Below is a small trained network, with its code and all its weights. Each question gives an input and a target symbol and asks what happens when units are switched off, that is, made to give their printed mean instead of their output.

import numpy as np


def w(rows, s, z=0):
    codes = np.array(rows[::2]) - 128.0
    scale = np.full(codes.shape[1], s)
    scale[-1] = z or s
    return codes * scale


def norm(h):
    return h / np.sqrt((h * h).mean(-1, keepdims=True) + 1e-5)


def f(y):
    return np.maximum(y, 0)


def softmax(a):
    e = np.exp(a - a.max(-1, keepdims=True))
    return e / e.sum(-1, keepdims=True)


def log_softmax(a):
    a = a - a.max(-1, keepdims=True)
    return a - np.log(np.exp(a).sum(-1, keepdims=True))


def net(x, mask):
    ids = ['αβγδζλμξστφψ'.index(c) for c in x.split()]
    T = len(ids)
    res = E[ids] + P[:T]
    r = norm(res)
    for j in range(3):
        rows = slice(4 * j, 4 * j + 4)
        q, k, v = (r @ M[0][rows].T for M in (Q, K, V))
        z = softmax(np.where(np.tri(T) > 0, q @ k.T / 4**0.5, -1e9)) @ v
        o = O[0][rows]
        res = res + np.where(mask[j], z, o[:, -1]) @ o[:, :-1]
    y = f(norm(res) @ A[0][:, :-1].T + A[0][:, -1])
    res = res + np.where(mask[3:11], y, B[0][:, -1]) @ B[0][:, :-1]
    return log_softmax(norm(res)[-1] @ U[:, :-1].T + U[:, -1])


Q, K, V, O, A, B = {}, {}, {}, {}, {}, {}
E = w([
[114,128,153,77],'α',
[61,165,131,203],'β',
[130,136,151,146],'γ',
[143,158,136,162],'δ',
[102,169,123,109],'ζ',
[96,100,178,126],'λ',
[143,163,254,165],'μ',
[133,180,229,59],'ξ',
[157,101,68,87],'σ',
[92,90,84,124],'τ',
[133,149,153,153],'φ',
[182,127,140,131],'ψ',
],0.021)
P = w([
[113,253,135,165],'0',
[114,239,135,163],'1',
[115,224,139,167],'2',
[115,208,144,166],'3',
[114,198,153,168],'4',
[115,188,154,172],'5',
[114,171,148,176],'6',
[121,154,152,180],'7',
[123,140,157,184],'8',
[122,123,165,190],'9',
[123,102,162,194],'10',
[131,94,165,202],'11',
[127,93,159,204],'12',
],0.0065)
Q[0] = w([
[100,48,140,107],'head 1',
[224,139,99,166],'head 1',
[160,151,183,200],'head 1',
[169,178,107,146],'head 1',
[136,132,163,205],'head 2',
[188,139,158,67],'head 2',
[123,197,87,133],'head 2',
[157,105,171,118],'head 2',
[162,169,173,105],'head 3',
[75,17,1,111],'head 3',
[114,169,195,142],'head 3',
[99,123,125,158],'head 3',
],0.025)
K[0] = w([
[119,29,126,125],'head 1',
[251,161,79,131],'head 1',
[186,183,204,95],'head 1',
[152,191,106,135],'head 1',
[87,86,163,215],'head 2',
[235,118,162,104],'head 2',
[93,209,124,150],'head 2',
[193,72,157,121],'head 2',
[158,58,136,102],'head 3',
[78,254,129,97],'head 3',
[126,83,154,160],'head 3',
[108,158,125,170],'head 3',
],0.021)
V[0] = w([
[164,244,129,81],'head 1',
[157,147,176,134],'head 1',
[90,110,68,121],'head 1',
[130,163,142,203],'head 1',
[48,159,61,134],'head 2',
[114,197,144,71],'head 2',
[204,149,131,77],'head 2',
[112,136,165,128],'head 2',
[181,162,127,170],'head 3',
[112,79,95,103],'head 3',
[112,138,86,186],'head 3',
[198,105,134,92],'head 3',
],0.011)
O[0] = w([
[218,148,120,254,252],'head 1',
[157,69,132,146,234],'head 1',
[89,192,128,106,2],'head 1',
[124,63,194,148,246],'head 1',
[87,210,46,117,98],'head 2',
[93,54,97,119,168],'head 2',
[147,59,139,43,64],'head 2',
[115,89,141,178,201],'head 2',
[204,108,91,157,173],'head 3',
[75,88,168,43,32],'head 3',
[137,145,122,58,127],'head 3',
[148,31,136,152,78],'head 3',
],0.009,0.0051)
A[0] = w([
[105,150,8,151,195],'neuron 1',
[212,111,45,25,221],'neuron 2',
[111,40,174,79,157],'neuron 3',
[214,167,217,60,115],'neuron 4',
[145,169,176,76,255],'neuron 5',
[184,152,49,128,83],'neuron 6',
[223,124,180,152,208],'neuron 7',
[114,120,95,100,247],'neuron 8',
],0.014,0.0027)
B[0] = w([
[194,102,196,95,174],'neuron 1',
[6,93,158,216,157],'neuron 2',
[102,173,101,195,178],'neuron 3',
[231,94,110,124,158],'neuron 4',
[109,171,92,108,149],'neuron 5',
[115,77,134,85,158],'neuron 6',
[72,156,92,72,252],'neuron 7',
[83,135,145,111,142],'neuron 8',
],0.023,0.011)
U = w([
[111,97,110,89,168],'α',
[123,179,212,184,97],'β',
[149,160,63,133,13],'γ',
[164,139,118,118,118],'δ',
[170,94,189,75,137],'ζ',
[88,73,200,143,176],'λ',
[203,173,186,176,76],'μ',
[184,142,93,81,82],'ξ',
[110,53,196,114,96],'σ',
[115,196,181,24,129],'τ',
[164,151,91,116,255],'φ',
[169,10,93,164,110],'ψ',
],0.013,0.0054)

Each question gives the input, a string of symbols that net reads in full, and the target symbol t.
The units are the heads (4 rows each of Q, K, V and O) and the neurons (one row each of A and B). Each row of codes is followed by its name. A weight is (code - 128) times the scale printed after its matrix; where a second scale follows, it is the last column's (O, A, B and U).
mask holds one flag per unit, heads first, then neurons. A switched-off unit (its flag False) gives its mean, the last column of its rows in O or B, instead of its output. The means were averaged over made-up inputs and are rounded, as every weight is.
A unit's drop is (log p(t) with every unit on - log p(t) with that unit switched off) / (log p(t) with every unit on - log p(t) with every unit switched off).
The circuit of an input: a set's keep is (log p(t) with only the set's units on - log p(t) with every unit switched off) / (log p(t) with every unit on - log p(t) with every unit switched off). Starting from all 11 units, units are removed one at a time, each time the one whose removal leaves the highest keep (on an exact tie, the one counted first), for as long as the keep stays at least 0.8.
circuit, biggest first: the units of the circuit, biggest drop first
unit that matters most: the unit with the biggest drop
k most important neurons: the k neurons with the biggest drops, biggest first
drop when u is switched off: that unit's drop, to one decimal
input α ψ λ φ σ ζ γ γ ψ μ α, target ψ: unit that matters most => head 2
input σ γ α ψ δ φ μ ζ β α β ξ γ, target φ: circuit, biggest first => [neuron 7; neuron 2]
input β γ γ, target μ: circuit, biggest first => [head 2; neuron 1; head 3]
input φ ψ τ φ φ δ φ μ, target μ: 2 most important neurons => [neuron 4; neuron 2]
input φ σ ψ φ σ φ λ ψ ψ φ ψ γ, target ψ: 2 most important neurons => [neuron 3; neuron 2]
input φ β σ ξ ψ φ φ, target ψ: 2 most important neurons => [neuron 6; neuron 3]
input λ σ φ, target λ: 4 most important neurons => [neuron 3; neuron 4; neuron 5; neuron 7]
input δ τ λ ψ ψ δ σ ψ σ ζ δ λ, target β: circuit, biggest first => [neuron 3; neuron 7; head 1]
input φ ζ φ φ, target φ: circuit, biggest first => [neuron 7; head 3]
input τ φ φ, target τ: 3 most important neurons => [neuron 3; neuron 7; neuron 2]
input δ ψ ζ φ α, target ψ: 2 most important neurons => [neuron 4; neuron 2]
input ψ ψ β μ ψ δ δ ψ α δ, target ψ: 2 most important neurons => [neuron 6; neuron 3]
input σ σ φ β ξ λ φ λ ξ, target φ: 2 most important neurons => [neuron 4; neuron 3]
input γ ψ σ ψ, target ψ: circuit, biggest first => [head 3]
input α β ψ λ γ φ σ ζ ζ δ φ λ, target β: 2 most important neurons => [neuron 7; neuron 3]
input φ δ ψ φ φ φ μ ψ β φ τ φ σ, target λ: drop when neuron 2 is switched off => 0.9
input λ δ β β α β φ ξ φ α ξ β, target μ: drop when neuron 8 is switched off => 0.0
input φ λ α φ ψ ψ, target ψ: drop when neuron 3 is switched off => 0.0
